Read these off the table that follows.
1) Which number is the 3rd entry on the diagonal from the top-right corner?
2) Which number is the top-left entry?
3) Which number is the 5th entry from the end, reading row by row?
4) Which number is the largest entry?
5) Which number is the bottom-right entry?
6) Which number is the bottom entry of the column that holds the smallest entry?
7) Which number is the entry in the bottom-left corner?
8) Which number is the entry just left of the largest entry?
[[ -2   6  24   8 -31 -22  29  23  -8   1  24 -23 -24 -30]
 [  5 -10 -17 -10  23  13 -25 -16   2  -5 -22  20  15  24]
 [ -2   3   3   3  -5  -3   6   3   0   2   5  -6  -3  -6]
 [  5  -5   4  -5  -3  -5  -1   4  -6  -6  -3   2  -5   0]
 [  6  -7   3  -7  -3  -6  -3   4  -7  -7  -5   4  -5   1]
 [ -1   2   8   3 -12  -8  10   8  -3   0   8  -9  -9 -11]
 [  5  -6   3  -6  -3  -6  -1   4  -6  -6  -3   3  -5   0]
 [  2  -3   2  -3  -3  -4   0   2  -4  -3  -1   0  -4  -2]
 [ 27 -28   6 -28   3 -13 -18  11 -23 -27 -24  26 -11  18]
 [ 22 -23   8 -23  -3 -15 -11  11 -21 -23 -17  17 -13  10]
 [  1  -3   0  -3  -2  -3  -2   0  -3  -3  -2   0  -3  -1]
 [  7  -8   2  -8   0  -4  -5   3  -7  -8  -7   7  -4   4]
 [  4  -3   7  -3  -9  -9   5   8  -6  -5   2  -3  -9  -6]
 [  2  -2   6  -2  -8  -7   4   6  -5  -4   2  -3  -8  -6]
 [ 26 -28   9 -27  -3 -17 -14  13 -25 -27 -21  21 -15  12]]
1) -6
2) -2
3) -27
4) 29
5) 12
6) -3
7) 26
8) -22

Questions about the table below. Rows and columns are numbered from 0.
1) Which number is the bottom-left entry?
2) Which number is the entry in row 2 and column 0?
3) Which number is the entry at row 0, column 0?
4) Which number is the entry in the bottom-right corner?
5) Which number is the largest entry?
6) Which number is the entry directly below the smallest entry?
7) Which number is the entry in the top-right corner?
8) Which number is the entry just left of the smallest entry?
[[ -3  -4  14  21   0  14 -30]
 [  0 -16  -1  12  20   8  -8]
 [  1  16  -4  -5 -21   4  14]
 [  2  -4  -9 -10   8  -7  16]
 [ -2 -14  10   9  16  -1 -23]
 [  1 -21  -3  -2  30  -9  -2]
 [  2  -4 -10 -17   9 -15  19]
 [  4 -10 -15 -16  19 -12  25]
 [  2   9  -8  -9 -10  -2  18]
 [  0 -13   1   9  16   4  -9]
 [ -2  17   4   6 -25  11  -3]
 [  2 -14  -5   1  20   0   3]
 [  0 -19   3  17  23  10 -17]
 [  0 -18   0   0  24  -7  -7]
 [  4   4 -16 -14  -1  -4  31]
 [ -1  17   4   6 -25  11  -2]]
1) -1
2) 1
3) -3
4) -2
5) 31
6) -8
7) -30
8) 14

11,41,18,54,78,47
The first entry is 11
The second entry from the left: 41
The third entry from the left: 18
